Each row has a name. Each question is about the rows just above it.

K583: [135  98 135 140 135 126 120 135]
K700: [133  98  43 139 104 136 136 159]
K439: [179  98 110 140 151 126 120 112]
K216: [133  98  43 139 126 136 136 159]
Which value appears more than once in K583?  [135]
Whose row is [135  98 135 140 135 126 120 135]?  K583
The row named K700:  [133  98  43 139 104 136 136 159]

K76: [133 148 209 149]
K202: [ 98  89 147  87]
K275: [ 81 162 126 143]
K458: [109 123 109 109]
The row named K275:  [ 81 162 126 143]
The row named K202:  [ 98  89 147  87]
The value that K458 holds more than once:  [109]

K413: [171  74 105 158 210 143  84]
K801: [144 211 106 159 105 147 199]
K160: [111 111 177  54 110 138 152]
K658: [135  72 146 131  92  35 124]
Repeated in K160:  [111]
The row named K801:  [144 211 106 159 105 147 199]

K894: [ 95 153 132 124 125 179 100 167 106 137 133 143 122 141  96 113 125 188
 156 146 130 133 108 125 139 146 138 136 143 149 130 147 125]
K311: [101 148 120 144 128 149 102 142 110 139 124 119 135 141  85 113 125 182
 158 151 136 131 111 119 125 143 127 143 131 151 118 152 122]
K5: [ 95 150 102 170 134 143  85 131 105 141 114 127 153 152  47 102 126 216
 179 164 149 127 117 102 110 155 118 158 121 172 102 170 121]
K729: [111 148 115 148 131 139 106 131 117 148 121 122 141 140  86 114 127 174
 155 148 138 127 123 115 157 143 123 143 125 151 115 149 125]
The row named K5:  [ 95 150 102 170 134 143  85 131 105 141 114 127 153 152  47 102 126 216
 179 164 149 127 117 102 110 155 118 158 121 172 102 170 121]
Whose row is [101 148 120 144 128 149 102 142 110 139 124 119 135 141  85 113 125 182
 158 151 136 131 111 119 125 143 127 143 131 151 118 152 122]?  K311
The row named K729:  [111 148 115 148 131 139 106 131 117 148 121 122 141 140  86 114 127 174
 155 148 138 127 123 115 157 143 123 143 125 151 115 149 125]
Right after [156] comes  [146]
The row named K311:  [101 148 120 144 128 149 102 142 110 139 124 119 135 141  85 113 125 182
 158 151 136 131 111 119 125 143 127 143 131 151 118 152 122]

K510: [125  89 138 125 127]
K929: [183  32 180  33 108]
K997: [170 150 153 191 123]
K118: [161 123 145  64 158]
K244: [124 150 172 122 147]
K926: [100 142 117 111  95]
K955: [ 90  75 182 175 127]
The entry that follows [90]:  [75]
What comes right after [33] in the named rows?  [108]
Repeated in K510:  [125]

K626: [136 226 180 144]
K725: [136 218 144 144]
K310: [136 135 180 143]
K58: [136 145 152 193]
Which value appears more than once in K725?  [144]
The row named K626:  [136 226 180 144]
The row named K725:  [136 218 144 144]
The row named K310:  [136 135 180 143]
The entry that follows [152]:  [193]
The row with [136 226 180 144] is  K626

K787: [143 147 125 118 182 160 167 151  93 133 130]
K996: [108 123 136 103 123 135 120 179  87 123 106]
K686: [ 96 140 139 108  98 142 117 159 119  98 120]
K973: [143 147 125 118 182 160 175 109  91 168  70]
K854: [143 147 125 118 182 160 175 109  91 100  70]
K634: [108 163 136 103 123 135 120 179  87 123 121]
K291: [179 113 133  88 119 152 185 112  32 128  92]
K772: [135 110 118 136  87 147 106 106 134 100 116]
K952: [104 186 170 119 122 113 185 122 109 101  99]
Whose row is [143 147 125 118 182 160 175 109  91 100  70]?  K854
The row named K996:  [108 123 136 103 123 135 120 179  87 123 106]
Which value appears more than once in K996?  [123]

K523: [115 176 159 131 125 141 169 133 105 146 117 134 102 147 142 153  86 155
 123 105 168  93 196 148 152 138 140 154 128 124 142 121 124  99 114 160
 174 145 200  96 143 108 116]
K414: [ 87  36  74 124 184  92  81  90  98 107 152 123 115 108 150  75 212  68
 173 173 108 218  97 102 130 146 132 127 131 119 141  75 170 152 116  33
 182  51  37  67 203  81  33]
K124: [166 116 100 127  93 121 108 171 162  96 121 119 124  88  77 109 137 113
 131 168  79 136  58 112  89 107 111  96 146 160  65 152 108 154 161 138
  94 122  79 144  95 106 141]
K975: [ 87  36  74 124 184  92  81  90  98 107 152 123 197 108 150  75 212  68
 173 173 108 218  97 102 130 146 132 127 131 119 141  75 170 152 116  33
  70  51  37  67 203  81 137]
K112: [115 176 159 131 125 141 169 133 105 146 117 134 102 147 142 153  86 155
 123 105 168  93 196 148 152 138 140 154 128 124 142 121 124  99 114 160
 174 145 200 141 122 168 127]
The row named K112:  [115 176 159 131 125 141 169 133 105 146 117 134 102 147 142 153  86 155
 123 105 168  93 196 148 152 138 140 154 128 124 142 121 124  99 114 160
 174 145 200 141 122 168 127]
The row named K124:  [166 116 100 127  93 121 108 171 162  96 121 119 124  88  77 109 137 113
 131 168  79 136  58 112  89 107 111  96 146 160  65 152 108 154 161 138
  94 122  79 144  95 106 141]
Whose row is [166 116 100 127  93 121 108 171 162  96 121 119 124  88  77 109 137 113
 131 168  79 136  58 112  89 107 111  96 146 160  65 152 108 154 161 138
  94 122  79 144  95 106 141]?  K124

K606: [226 196 226 226 182]
K272: [ 19 214 105 119 173]
K995: [ 21 212 108 172 173]
K846: [ 24 198 115 225  24]
K943: [ 60  62 140  25  71]
Right after [25] comes  [71]
The row named K272:  [ 19 214 105 119 173]
The value that K606 holds more than once:  [226]
What comes right after [225] in the named rows?  [24]
Repeated in K846:  [24]
The row named K995:  [ 21 212 108 172 173]

